Group, then class:
[ 55  27 -28 -14  42 -20 -35 -24  11 -25 -11  38  -4 -10  56 -24] : D:Y
[ 26  17 -33 -19  27   2 -62 -17  20  -7  -2  48 -14 -30  47 -49] : R:T
[ 26  35 -29 -18  45  -8 -46 -23   8  -3  18  42  -4  -9  39 -24] : D:Y
[ 36  21 -32 -19  41 -11 -46 -23  21  -7   3  50 -18  -7  44 -54] : R:S
[ 29  17 -33 -22  32  -1 -44 -12  19   7  15  29 -17  -4  40 -56] : G:X
[ 31  27 -19 -13  41 -20   7 -24   5  -8  -4  43  -9  -9  38 -46] : D:Y
[ 28  15 -28  -8  37  -9 -29 -16  20 -12   0  34   2 -12  43 -27] : B:N
[ 42  16 -31 -20  26  19 -53  -4  12 -10  -4  46  -8 -22  33 -40] : G:J
[ 51  30 -30 -11  47 -10 -49 -10  24 -28  11  44 -14  -8  49 -35] : B:N
[ 34  20 -27 -18  37  -2 -57 -28  13 -20   2  49  -9 -16  52 -50] : R:S
[ 18  28 -36  -7  32  -5 -40 -28  17  -6   5  38 -19 -13  39 -51] : G:J
[ 44  17 -76 -21  44   3 -47 -20   9  -9  14  33  -1  -6  44 -24] : B:A
[ 40  27 -35 -11  36  -9 -34 -23  13  -2   2  48 -12 -20  39 -47] : G:J
[ 36  19 -38 -18  43   2 -74 -21  13 -14   9  36   2 -18  42 -19] : B:N
[ 35  25 -24 -19  34  -4 -39 -20  17   2  -5  46 -10 -14  45 -31] : R:U
[ 24  28 -12 -15  37  -9 -65 -19  -3 -20  -3  39 -18 -32  36 -59] : G:J
[ 40  19 -28 -20  46  -3 -61 -22  28 -15   8  40 -13  -6  43 -28] : D:Q
[ 35  -1 -31 -14  41 -19 -49 -13  28 -27   8  47 -12 -11  44 -69] : B:N
[ 34  37 -28 -11  50 -21 -33 -30  15 -22   5  45 -10 -10  31 -31] : D:Q
[ 29  26 -31 -24  44   3 -49 -20  15   0   0  43 -10 -34  37 -52] : R:S
[ 39  26 -21 -10  54 -13 -36  -7  13 -23   9  42 -22   0  44 -37] : D:V
[ 27  21 -26  -8  37  -6 -35 -14  17 -17   8  42   0 -10  37 -38] : B:N

Group and class of each row:
[  1  16  10  10 -14  -4  -8 -10 -10 -19  23  -5 -17  -2   0  -9] : febek:kuzu
[  1  -3   5   9   4  -4  -1  29  -9  18 -65   3  -7  11  -5  -5] : pur:nezez
[  1  20  10   1 -19 -10 -18   5   0   4  27  -6  -9  -1 -24 -15] : febek:Dag
[  0  14   2   1  -5   1  -6  28  10  22 -80  -1  -5  10 -14   0] : pur:nezez
[ -1   6   3   6   2   2  -8   3   3  15 -68  -4  -6  29 -14  -7] : pur:nezez
[  5   9   9   1   1   5   0  -6   4 -15  36 -11  -1   9  -9  -4] : febek:Dag
[  7 -11   5   1  -3  11  -4 -26  13 -18  34 -12   2  -7  -4 -26] : febek:Dag
[  9  31  12  12 -15  14 -24  14  -4   2  18   1  -2  12 -23 -32] : pur:nezez
[ 17  17   7  14 -16  15 -11 -12   2   0  17  -3  -8  29   3 -29] : pur:Tilo
[ -1  14  -4   3  -2   4 -11  -5   2  18 -43  -6  -8  18  -7 -12] : pur:Tilo
[ -2   6   2   2   2   4 -10  -5   8  17 -48  -7  -2  13  -5  -8] : pur:Tilo
[-13  13  -1   3  18  -7 -14  33   9   7 -43   3   8  -9 -21  11] : febek:kuzu
[ -3  14  -8   3   3  -3 -16  30  14   6 -19   0  -1  -6 -19 -16] : febek:Dag
[  4  14  14   6  -5   6 -12   8  12  -9  34  -3   3  21 -18 -21] : febek:Dag
[-15  15 -11  13  -4   3 -14   5   0  23 -90   3  -4   4 -14  13] : pur:Tilo
[ -1  33  12  14   0   6 -13  30   0  -7   4  -4 -14  -3 -19 -21] : febek:kuzu
[ -9  19  -3  -3   9  -4 -13  16   6  -6  24  -7   7  -9 -19   0] : febek:Dag
[  5  22   0   4   0   0  -7  16   0  -3  -3 -10   5  -6  -4  -5] : febek:kuzu
[  2  34   5  -9   2   5 -25  41  10   8 -21 -19 -18   5 -35 -12] : febek:kuzu
[  2   2   6  -4  -6  -2  -2  15  14  -9 -18   0  12   0 -10  -9] : febek:Dag
[  0  18 -18   4   1   2  -2   0   1   3 -57  -2  32  11 -10 -14] : pur:nezez
[  1  -5  -4 -12   0   6 -17   5  13 -10 -11  -3   1   9 -21 -12] : febek:Dag
[ 13  23  -6  -3  -7  10  -8  11   9   5 -60   1   0  18 -14  -4] : pur:Tilo
[ -5  25  -8  -3  -4   0 -16  30   3  10 -67   4   0  11  -9 -17] : pur:Tilo
[  5   0   0   1  -5   6   1  -7   1  -1 -25  -2   5   9  10 -10] : pur:nezez
[  6  33   2   8 -12   5 -17   6  -3  19 -19  -1 -11  11 -24 -22] : pur:nezez
[ -1  39  -2  -1   4  -3 -16  13   6  -3 -20  -3   4 -16 -23 -10] : febek:kuzu
[ -2  21  11  -8   1   2  -2  12  -4  -6  28  -4   3 -11  -7 -13] : febek:kuzu
[ -5  32  10  -7  -5   6 -22  29  -1  -7  14  -6  -8  -7 -25   3] : febek:kuzu
[  2   7   7   9  -6   1  -8  -7  -5  11 -46  14 -10  15  -7  -9] : pur:Tilo
[  3  28   2  11 -15  12 -15  -3  -5   3 -16  -3  -7  21 -13 -16] : pur:Tilo
[ 13  30   8  -8  -7   7 -17  14  -3 -12  35  -1  -8  20 -24 -17] : febek:Dag
